Below are the code and all the weights of a small trained network. Each question names an input and a target symbol and asks about switching units off, where a switched-off unit gives its printed mean instead of its output.

import numpy as np


def w(rows, s, z=0):
    codes = np.array(rows[::2]) - 128.0
    scale = np.full(codes.shape[1], s)
    scale[-1] = z or s
    return codes * scale


def norm(h):
    return h / np.sqrt((h * h).mean(-1, keepdims=True) + 1e-5)


def f(y):
    return np.maximum(y, 0)


def softmax(a):
    e = np.exp(a - a.max(-1, keepdims=True))
    return e / e.sum(-1, keepdims=True)


def log_softmax(a):
    a = a - a.max(-1, keepdims=True)
    return a - np.log(np.exp(a).sum(-1, keepdims=True))


def net(x, mask):
    ids = ['αγδεζηξπστφ'.index(c) for c in x.split()]
    T = len(ids)
    res = E[ids] + P[:T]
    r = norm(res)
    for j in range(2):
        rows = slice(4 * j, 4 * j + 4)
        q, k, v = (r @ M[0][rows].T for M in (Q, K, V))
        z = softmax(np.where(np.tri(T) > 0, q @ k.T / 4**0.5, -1e9)) @ v
        o = O[0][rows]
        res = res + np.where(mask[j], z, o[:, -1]) @ o[:, :-1]
    y = f(norm(res) @ A[0][:, :-1].T + A[0][:, -1])
    res = res + np.where(mask[2:6], y, B[0][:, -1]) @ B[0][:, :-1]
    return log_softmax(norm(res)[-1] @ U[:, :-1].T + U[:, -1])


Q, K, V, O, A, B = {}, {}, {}, {}, {}, {}
E = w([
[106,53,79,84,147,110,189,84],'α',
[157,233,132,157,86,148,74,53],'γ',
[118,68,129,108,99,123,228,137],'δ',
[233,172,175,31,225,94,166,231],'ε',
[151,72,122,85,92,86,147,81],'ζ',
[77,160,148,82,152,253,102,219],'η',
[148,50,181,106,158,116,162,63],'ξ',
[164,53,169,107,46,125,151,110],'π',
[142,132,127,88,157,127,53,207],'σ',
[255,89,78,138,145,95,57,129],'τ',
[133,5,127,86,112,137,130,76],'φ',
],0.024)
P = w([
[86,102,91,253,124,60,88,103],'0',
[175,90,91,113,114,202,188,118],'1',
[164,86,94,108,113,175,196,126],'2',
[153,85,105,107,109,160,194,130],'3',
[145,80,114,94,125,152,196,127],'4',
[137,84,132,88,125,129,189,111],'5',
[138,77,121,89,114,135,197,131],'6',
[133,80,143,80,127,119,186,114],'7',
[122,96,158,49,135,95,178,113],'8',
[121,111,176,46,132,97,158,104],'9',
[117,94,149,59,124,103,178,123],'10',
[120,86,145,69,137,108,186,119],'11',
],0.019)
Q[0] = w([
[139,83,93,75,58,244,122,37],'H0',
[104,236,155,179,136,121,89,138],'H0',
[78,99,165,152,119,90,253,54],'H0',
[218,130,84,191,153,26,88,143],'H0',
[185,197,105,188,141,205,16,157],'H1',
[113,179,115,71,115,142,52,163],'H1',
[182,85,89,163,124,69,177,130],'H1',
[93,158,180,102,142,188,184,148],'H1',
],0.046)
K[0] = w([
[131,133,88,254,91,173,133,85],'H0',
[165,221,160,111,149,128,165,107],'H0',
[53,130,155,177,121,63,155,64],'H0',
[204,155,124,52,101,34,125,108],'H0',
[172,181,150,69,149,170,109,204],'H1',
[116,136,155,63,140,105,99,160],'H1',
[171,92,93,190,125,142,117,135],'H1',
[51,126,164,134,119,133,123,127],'H1',
],0.053)
V[0] = w([
[108,151,150,55,215,76,95,176],'H0',
[67,126,76,136,181,182,152,137],'H0',
[150,63,91,157,121,158,55,184],'H0',
[106,115,255,84,72,140,114,203],'H0',
[177,89,146,197,153,95,117,129],'H1',
[95,130,201,103,194,153,77,165],'H1',
[177,135,48,218,123,195,133,96],'H1',
[78,128,105,164,149,106,69,221],'H1',
],0.041)
O[0] = w([
[175,23,175,112,204,135,195,130,158],'H0',
[77,175,137,182,181,123,176,214,181],'H0',
[43,57,56,136,115,196,117,177,250],'H0',
[112,88,98,5,163,63,232,109,144],'H0',
[127,163,92,91,215,106,185,161,189],'H1',
[165,204,65,185,80,164,86,131,20],'H1',
[224,75,160,72,138,87,203,97,152],'H1',
[188,206,144,83,88,148,107,151,60],'H1',
],0.026,0.018)
A[0] = w([
[162,109,118,171,168,129,115,133,84],'N0',
[210,127,152,55,118,151,254,140,2],'N1',
[62,105,135,242,68,44,210,26,3],'N2',
[191,114,175,74,104,140,233,100,91],'N3',
],0.065,0.0069)
B[0] = w([
[120,112,136,141,116,113,174,94,157],'N0',
[195,118,149,44,253,159,127,138,253],'N1',
[224,211,118,150,80,64,56,104,212],'N2',
[53,96,116,139,62,131,162,164,224],'N3',
],0.061,0.036)
U = w([
[165,91,188,90,16,141,150,153,110],'α',
[232,152,143,109,85,110,99,59,249],'γ',
[109,124,90,39,77,108,127,45,109],'δ',
[206,151,136,106,205,212,105,114,205],'ε',
[81,191,199,84,134,82,125,142,27],'ζ',
[109,89,207,99,144,152,34,71,108],'η',
[165,96,85,156,153,35,115,197,1],'ξ',
[150,115,227,201,148,160,129,139,115],'π',
[94,116,58,145,108,203,127,165,100],'σ',
[183,8,89,179,96,161,105,61,124],'τ',
[116,166,115,144,159,125,191,17,118],'φ',
],0.012,0.0053)

Each question gives the input, a string of symbols that net reads in full, and the target symbol t.
The units are the heads (4 rows each of Q, K, V and O) and the neurons (one row each of A and B). Each row of codes is followed by its name. A weight is (code - 128) times the scale printed after its matrix; where a second scale follows, it is the last column's (O, A, B and U).
mask holds one flag per unit, heads first, then neurons. A switched-off unit (its flag False) gives its mean, the last column of its rows in O or B, instead of its output. The means were averaged over made-up inputs and are rounded, as every weight is.
A unit's drop is (log p(t) with every unit on - log p(t) with that unit switched off) / (log p(t) with every unit on - log p(t) with every unit switched off).
The circuit of an input: a set's keep is (log p(t) with only the set's units on - log p(t) with every unit switched off) / (log p(t) with every unit on - log p(t) with every unit switched off). Starting from all 6 units, units are removed one at a time, each time the one whose removal leaves the highest keep (on an exact tie, the one counted first), for as long as the keep stays at least 0.8.
units of the circuit, in order: the units of the circuit, biggest drop first
top k neurons: the k neurons with the biggest drops, biggest first
which heads matter: for each layer, one digit per head in row order, 1 if its drop is at least 0.15 and else 0, layers parted by /
drop when u is switched off: that unit's drop, to one decimal
input ξ γ ε η α, target φ: top 3 neurons => N1, N2, N3
input φ ε σ τ ε α π α, target σ: units of the circuit, in order => H0, N2
input ε ξ π, target γ: units of the circuit, in order => N2, H1
input η φ δ ε π ξ, target ξ: units of the circuit, in order => H0, H1, N2
input σ ε σ ξ ξ φ η σ σ π ξ δ, target τ: top 2 neurons => N1, N3
input ζ ε γ π ξ, target η: top 2 neurons => N2, N1
input ε τ σ π ε δ ξ, target γ: which heads matter => 01
input ε δ δ α ξ π ζ α ε φ δ, target γ: units of the circuit, in order => N2, H1
input π π δ η δ, target δ: units of the circuit, in order => H0
input φ φ ε φ ε τ τ, target τ: units of the circuit, in order => H0, N1
input η α δ γ σ δ ε η δ ξ ζ σ, target σ: units of the circuit, in order => H1, H0
input η ζ η δ, target ξ: units of the circuit, in order => H1, H0, N2
input η α ε π, target ξ: units of the circuit, in order => H0, H1, N2
input ξ δ π φ η ε δ δ ξ π η, target σ: units of the circuit, in order => H1, N2
input η π δ α α, target ξ: drop when N1 is switched off => 0.4
input φ ε π ε η η φ δ η γ φ, target σ: drop when H0 is switched off => 0.7
input ε ε δ π, target γ: drop when N2 is switched off => 0.4
input φ φ η α η φ ε η η γ, target γ: top neuron => N3
input η σ π δ ε ε α γ δ σ π φ, target ξ: top 2 neurons => N2, N1
input π ξ τ ξ, target δ: top neuron => N1
